Below is a small trained network, with its code and all its weights. Each question gives an input and a class and asks what happens when units are switched off, that is, made to give their printed mean instead of their output.

import numpy as np


def w(rows, s, z=0):
    codes = np.array(rows[::2]) - 128.0
    scale = np.full(codes.shape[1], s)
    scale[-1] = z or s
    return codes * scale


def f(y):
    return np.maximum(y, 0)


def log_softmax(a):
    a = a - a.max(-1, keepdims=True)
    return a - np.log(np.exp(a).sum(-1, keepdims=True))


def net(x, mask):
    res = np.array(x, float).reshape(1, 6) / 4 @ E
    y = f(res @ A[0][:, :-1].T + A[0][:, -1])
    res = res + np.where(mask, y, B[0][:, -1]) @ B[0][:, :-1]
    return log_softmax(res[-1] @ U[:, :-1].T + U[:, -1])


A, B = {}, {}
E = w([
[66,104,234,171],'x0',
[129,128,127,126],'x1',
[52,240,65,167],'x2',
[129,129,129,129],'x3',
[68,3,63,167],'x4',
[41,121,127,24],'x5',
],0.0062)
A[0] = w([
[27,159,155,48,128],'n1',
[189,71,166,69,22],'n2',
[162,94,142,115,25],'n3',
[101,118,130,1,74],'n4',
[161,166,159,132,72],'n5',
[214,136,26,119,114],'n6',
[184,82,151,107,4],'n7',
[178,60,222,138,81],'n8',
[136,165,192,138,89],'n9',
[189,78,135,91,21],'n10',
[67,21,81,159,105],'n11',
[173,119,117,209,54],'n12',
[115,75,78,164,53],'n13',
[106,167,90,153,60],'n14',
[98,122,185,154,197],'n15',
[86,147,176,38,166],'n16',
[27,176,150,190,140],'n17',
[201,164,164,183,47],'n18',
[94,66,41,207,151],'n19',
[61,168,115,168,86],'n20',
[180,127,135,190,22],'n21',
[154,216,205,102,155],'n22',
[180,122,113,242,50],'n23',
[176,136,139,185,71],'n24',
[202,198,122,48,50],'n25',
[163,75,156,25,64],'n26',
[101,173,91,190,38],'n27',
[162,204,178,98,18],'n28',
[107,80,80,204,73],'n29',
[188,141,20,81,115],'n30',
[189,130,68,84,102],'n31',
[172,81,171,92,31],'n32',
[223,134,121,239,85],'n33',
[100,85,42,138,104],'n34',
[179,164,181,32,202],'n35',
[108,174,56,155,72],'n36',
[76,127,119,70,70],'n37',
[193,132,44,74,117],'n38',
],0.0095,0.0035)
B[0] = w([
[120,98,50,169,236],'n1',
[199,239,54,151,184],'n2',
[199,199,53,140,144],'n3',
[93,100,22,125,208],'n4',
[168,76,150,58,164],'n5',
[86,62,159,201,227],'n6',
[214,250,92,104,159],'n7',
[188,210,93,242,217],'n8',
[192,63,149,114,174],'n9',
[167,218,81,155,166],'n10',
[251,90,147,98,237],'n11',
[66,72,10,75,172],'n12',
[219,136,149,57,172],'n13',
[217,215,51,88,165],'n14',
[158,57,209,192,202],'n15',
[101,31,77,145,228],'n16',
[233,156,113,217,222],'n17',
[117,60,108,58,186],'n18',
[235,106,205,38,240],'n19',
[221,176,74,190,185],'n20',
[88,87,49,82,158],'n21',
[191,67,150,87,248],'n22',
[57,76,2,79,193],'n23',
[85,68,64,110,167],'n24',
[211,58,172,51,213],'n25',
[146,183,39,188,197],'n26',
[219,150,78,126,173],'n27',
[234,97,138,51,190],'n28',
[198,86,161,38,188],'n29',
[169,47,208,233,230],'n30',
[107,128,177,221,190],'n31',
[214,222,61,186,171],'n32',
[53,60,6,141,221],'n33',
[188,92,144,73,200],'n34',
[147,71,129,114,255],'n35',
[229,192,86,175,193],'n36',
[107,58,31,124,173],'n37',
[125,60,194,230,214],'n38',
],0.0061,0.0053)
U = w([
[143,112,121,170,229],'0',
[193,253,72,196,42],'1',
[45,77,15,75,169],'2',
[129,80,218,246,180],'3',
[139,123,144,128,254],'4',
[175,94,189,30,2],'5',
[21,154,237,114,108],'6',
],0.007,0.0049)

Each question gives the input, the list of numbers given to net, and the class t.
The units are the neurons (one row each of A and B). Each row of codes is followed by its name. A weight is (code - 128) times the scale printed after its matrix; where a second scale follows, it is the last column's (A, B and U).
mask holds one flag per neuron, in row order. A switched-off neuron (its flag False) gives its mean, the last column of its row in B, instead of its output. The means were averaged over made-up inputs and are rounded, as every weight is.
A unit's drop is (log p(t) with every unit on - log p(t) with that unit switched off) / (log p(t) with every unit on - log p(t) with every unit switched off).
The circuit of an input: a set's keep is (log p(t) with only the set's units on - log p(t) with every unit switched off) / (log p(t) with every unit on - log p(t) with every unit switched off). Starting from the 12 units with the biggest drops (on a tie, the unit counted first), units are removed one at a time, each time the one whose removal leaves the highest keep (on an exact tie, the one counted first), for as long as the keep stays at least 0.8.
circuit, biggest first: the units of the circuit, biggest drop first
unit that matters most: the unit with the biggest drop
k most important neurons: the k neurons with the biggest drops, biggest first
drop of u: that unit's drop, to one decimal
input [4,-6,1,4,2,-7], class 2: circuit, biggest first : (n23 n33 n12)
input [-8,-7,5,4,1,0], class 3: unit that matters most : n30
input [4,7,6,7,6,-8], class 2: 3 most important neurons : (n23 n33 n12)
input [-7,2,-2,-6,4,4], class 3: circuit, biggest first : (n30 n38 n31)
input [6,4,4,4,8,6], class 5: circuit, biggest first : (n19 n11)
input [-8,-1,-8,0,-1,-4], class 1: circuit, biggest first : (n2 n10)
input [-7,-1,5,-6,-8,-6], class 5: circuit, biggest first : (n25 n22)
input [-6,2,8,1,5,5], class 1: circuit, biggest first : (n36 n20)
input [-8,6,-1,4,5,-6], class 3: circuit, biggest first : (n30 n6)
input [-8,3,-7,-2,0,-8], class 2: 4 most important neurons : (n33 n23 n12 n21)
input [4,-4,-6,-8,2,8], class 2: 2 most important neurons : (n4 n16)
input [-6,-6,0,3,-7,2], class 5: 2 most important neurons : (n25 n28)
input [6,6,7,3,6,0], class 1: circuit, biggest first : (n17 n20)
input [-3,3,-6,-7,1,-8], class 2: circuit, biggest first : (n33 n23)
input [-7,-4,2,-6,-8,-8], class 2: circuit, biggest first : (n33 n18)
input [6,3,8,-7,-4,7], class 1: most important neuron : (n17)
input [-1,7,8,-3,8,-3], class 1: circuit, biggest first : (n36 n20)
input [-3,4,-6,6,-5,0], class 1: circuit, biggest first : (n2 n26)
input [-4,-5,-3,0,-7,-4], class 5: circuit, biggest first : (n25 n28)
input [0,2,-5,2,8,6], class 5: unit that matters most : n11
input [4,-4,6,-3,1,-2], class 1: 2 most important neurons : (n17 n20)
input [-7,-2,0,7,7,-4], class 3: 4 most important neurons : (n30 n6 n38 n31)
input [3,-7,5,-6,8,-5], class 5: 2 most important neurons : (n19 n29)
input [-6,4,-3,-2,-5,-2], class 3: drop of n36 : 0.0
input [-4,0,-3,-3,1,3], class 3: drop of n30 : 0.2
input [-5,-5,-3,4,8,6], class 5: drop of n34 : 0.2
input [-2,-4,2,-7,-3,-7], class 2: drop of n33 : 0.1
